Here is a tiny trained network, its code and every weight. The questions are about switching its units off for an input and a class, where a switched-off unit gives its printed mean instead of its output.

import numpy as np


def w(rows, s, z=0):
    codes = np.array(rows[::2]) - 128.0
    scale = np.full(codes.shape[1], s)
    scale[-1] = z or s
    return codes * scale


def f(y):
    return y / 2 * (1 + np.tanh(0.7978845608 * (y + 0.044715 * y**3)))


def log_softmax(a):
    a = a - a.max(-1, keepdims=True)
    return a - np.log(np.exp(a).sum(-1, keepdims=True))


def net(x, mask):
    res = np.array(x, float).reshape(1, 3) / 4 @ E
    y = f(res @ A[0][:, :-1].T + A[0][:, -1])
    res = res + np.where(mask, y, B[0][:, -1]) @ B[0][:, :-1]
    return log_softmax(res[-1] @ U[:, :-1].T + U[:, -1])


A, B = {}, {}
E = w([
[84,140,255,91,122,14],'x0',
[150,223,85,27,199,174],'x1',
[240,161,8,172,11,12],'x2',
],0.0088)
A[0] = w([
[114,150,228,82,120,38,249],'N0',
[172,197,101,67,137,59,184],'N1',
[206,144,75,87,110,86,74],'N2',
[120,115,133,134,152,199,247],'N3',
[108,135,132,100,164,208,50],'N4',
[155,194,109,49,151,158,252],'N5',
[116,101,191,127,136,158,192],'N6',
[142,180,146,21,176,162,214],'N7',
[88,76,247,124,151,130,232],'N8',
],0.014,0.0025)
B[0] = w([
[174,133,86,223,186,42,240],'N0',
[119,227,143,1,86,72,199],'N1',
[109,131,169,193,68,128,205],'N2',
[114,146,52,156,181,189,193],'N3',
[156,75,169,83,195,126,198],'N4',
[154,128,93,70,162,149,209],'N5',
[91,117,194,140,153,133,191],'N6',
[113,114,140,118,244,122,220],'N7',
[15,162,135,200,82,72,251],'N8',
],0.019,0.016)
U = w([
[252,64,56,160,92,164,202],'0',
[96,166,162,177,105,94,205],'1',
[115,181,163,33,57,174,46],'2',
[143,126,148,86,143,138,2],'3',
[60,134,155,136,170,158,129],'4',
[168,147,90,45,201,131,117],'5',
],0.012,0.0035)

Each question gives the input, the list of numbers given to net, and the class t.
The units are the neurons (one row each of A and B). Each row of codes is followed by its name. A weight is (code - 128) times the scale printed after its matrix; where a second scale follows, it is the last column's (A, B and U).
mask holds one flag per neuron, in row order. A switched-off neuron (its flag False) gives its mean, the last column of its row in B, instead of its output. The means were averaged over made-up inputs and are rounded, as every weight is.
A unit's drop is (log p(t) with every unit on - log p(t) with that unit switched off) / (log p(t) with every unit on - log p(t) with every unit switched off).
The circuit of an input: a set's keep is (log p(t) with only the set's units on - log p(t) with every unit switched off) / (log p(t) with every unit on - log p(t) with every unit switched off). Starting from all 9 units, units are removed one at a time, each time the one whose removal leaves the highest keep (on an exact tie, the one counted first), for as long as the keep stays at least 0.8.
units of the circuit, in order: the units of the circuit, biggest drop first
most important unit: the unit with the biggest drop
top k neurons: the k neurons with the biggest drops, biggest first
drop of u: that unit's drop, to one decimal
input [-8,-6,3], class 0: most important unit => N8
input [-6,-3,4], class 0: units of the circuit, in order => (N8 N1)
input [0,-1,8], class 2: units of the circuit, in order => (N0 N1)
input [-8,-7,7], class 0: top 3 neurons => (N8 N1 N6)
input [-8,-5,8], class 0: top 4 neurons => (N8 N6 N1 N7)
input [3,3,7], class 2: top 2 neurons => (N1 N8)
input [-4,5,4], class 2: top 2 neurons => (N0 N2)
input [0,-6,-6], class 1: top 2 neurons => (N8 N7)
input [1,6,4], class 2: top 3 neurons => (N1 N0 N2)
input [0,-4,-5], class 1: top 3 neurons => (N8 N7 N5)
input [7,4,-4], class 1: top 3 neurons => (N8 N0 N3)
input [-3,0,6], class 2: top 3 neurons => (N0 N8 N1)
input [-2,6,-7], class 5: top 2 neurons => (N5 N4)
input [-6,-8,3], class 0: units of the circuit, in order => (N8)
input [1,5,3], class 2: top 2 neurons => (N0 N1)
input [-2,-1,5], class 2: drop of N8 => 0.4
input [0,6,-2], class 5: drop of N8 => 0.0
input [2,4,5], class 2: drop of N1 => 0.2
